Here is a tiny trained network, its code and every weight. The questions are about switching its units off for an input and a class, where a switched-off unit gives its printed mean instead of its output.

import numpy as np


def w(rows, s, z=0):
    codes = np.array(rows[::2]) - 128.0
    scale = np.full(codes.shape[1], s)
    scale[-1] = z or s
    return codes * scale


def f(y):
    return np.maximum(y, 0)


def log_softmax(a):
    a = a - a.max(-1, keepdims=True)
    return a - np.log(np.exp(a).sum(-1, keepdims=True))


def net(x, mask):
    res = np.array(x, float).reshape(1, 3) / 4 @ E
    y = f(res @ A[0][:, :-1].T + A[0][:, -1])
    res = res + np.where(mask, y, B[0][:, -1]) @ B[0][:, :-1]
    return log_softmax(res[-1] @ U[:, :-1].T + U[:, -1])


A, B = {}, {}
E = w([
[159,87,51,225,107],'x0',
[131,131,185,162,43],'x1',
[141,247,112,142,134],'x2',
],0.014)
A[0] = w([
[135,110,165,113,39,42],'n0',
[134,132,137,114,13,26],'n1',
[104,90,184,49,157,67],'n2',
[161,139,75,82,205,100],'n3',
[110,128,192,83,141,56],'n4',
[146,119,66,145,95,1],'n5',
[143,43,91,168,113,139],'n6',
[167,164,109,174,129,64],'n7',
[152,222,58,103,140,158],'n8',
[150,106,75,155,121,31],'n9',
[152,112,98,90,170,93],'n10',
[122,44,104,89,182,82],'n11',
[109,121,77,91,204,63],'n12',
[124,109,150,136,68,95],'n13',
[138,81,167,128,100,165],'n14',
[151,247,105,158,154,128],'n15',
[199,96,75,138,106,29],'n16',
[118,98,175,145,94,144],'n17',
[152,161,181,161,70,11],'n18',
[124,168,156,84,124,52],'n19',
],0.013,0.0034)
B[0] = w([
[130,126,113,196,198,202],'n0',
[143,225,83,212,245,200],'n1',
[72,165,101,128,46,239],'n2',
[119,225,160,243,166,223],'n3',
[56,207,96,112,42,208],'n4',
[71,192,92,152,67,180],'n5',
[63,133,160,53,49,245],'n6',
[64,142,158,106,29,184],'n7',
[156,48,208,174,114,243],'n8',
[65,235,84,174,119,188],'n9',
[132,128,125,170,169,183],'n10',
[185,46,237,237,137,226],'n11',
[102,192,129,234,188,214],'n12',
[106,169,184,177,165,186],'n13',
[155,119,217,169,120,202],'n14',
[113,29,226,122,99,253],'n15',
[91,206,95,142,97,193],'n16',
[130,124,187,204,181,196],'n17',
[146,112,115,255,226,195],'n18',
[43,155,83,136,38,187],'n19',
],0.0069,0.011)
U = w([
[24,198,110,133,29,92],'0',
[136,178,158,193,246,83],'1',
[132,82,223,155,83,157],'2',
[140,139,169,137,116,251],'3',
[204,142,83,66,125,109],'4',
[175,127,99,98,160,103],'5',
[196,83,101,79,120,100],'6',
[189,110,101,114,122,100],'7',
],0.011,0.012)

Each question gives the input, the list of numbers given to net, and the class t.
The units are the neurons (one row each of A and B). Each row of codes is followed by its name. A weight is (code - 128) times the scale printed after its matrix; where a second scale follows, it is the last column's (A, B and U).
mask holds one flag per neuron, in row order. A switched-off neuron (its flag False) gives its mean, the last column of its row in B, instead of its output. The means were averaged over made-up inputs and are rounded, as every weight is.
A unit's drop is (log p(t) with every unit on - log p(t) with that unit switched off) / (log p(t) with every unit on - log p(t) with every unit switched off).
The circuit of an input: a set's keep is (log p(t) with only the set's units on - log p(t) with every unit switched off) / (log p(t) with every unit on - log p(t) with every unit switched off). Starting from the 12 units with the biggest drops (on a tie, the unit counted first), units are removed one at a time, each time the one whose removal leaves the highest keep (on an exact tie, the one counted first), for as long as the keep stays at least 0.8.
units of the circuit, in order: the units of the circuit, biggest drop first
unit that matters most: the unit with the biggest drop
k most important neurons: the k neurons with the biggest drops, biggest first
drop when u is switched off: that unit's drop, to one decimal
input [-4,5,5], class 1: unit that matters most	n18
input [2,2,0], class 3: 3 most important neurons	(n2 n4 n19)
input [-1,7,-6], class 1: units of the circuit, in order	(n1 n0)
input [4,4,-2], class 0: 4 most important neurons	(n6 n11 n8 n15)
input [2,7,-7], class 1: units of the circuit, in order	(n1 n0)
input [-3,8,-8], class 1: 2 most important neurons	(n1 n0)
input [6,-6,-6], class 0: 4 most important neurons	(n6 n9 n16 n5)
input [-5,0,7], class 2: 2 most important neurons	(n15 n8)
input [-7,8,8], class 1: 3 most important neurons	(n18 n1 n6)
input [-8,4,-6], class 0: 2 most important neurons	(n4 n2)
input [-1,7,7], class 1: 3 most important neurons	(n1 n18 n6)
input [7,8,-2], class 1: 2 most important neurons	(n1 n18)
input [-6,8,7], class 1: 2 most important neurons	(n18 n1)
input [-5,1,8], class 2: units of the circuit, in order	(n15)
input [-3,3,-3], class 3: 2 most important neurons	(n6 n15)
input [-5,-1,-4], class 0: drop when n4 is switched off	0.5
input [-3,3,8], class 2: drop when n15 is switched off	0.2
input [-4,4,5], class 2: drop when n2 is switched off	0.2
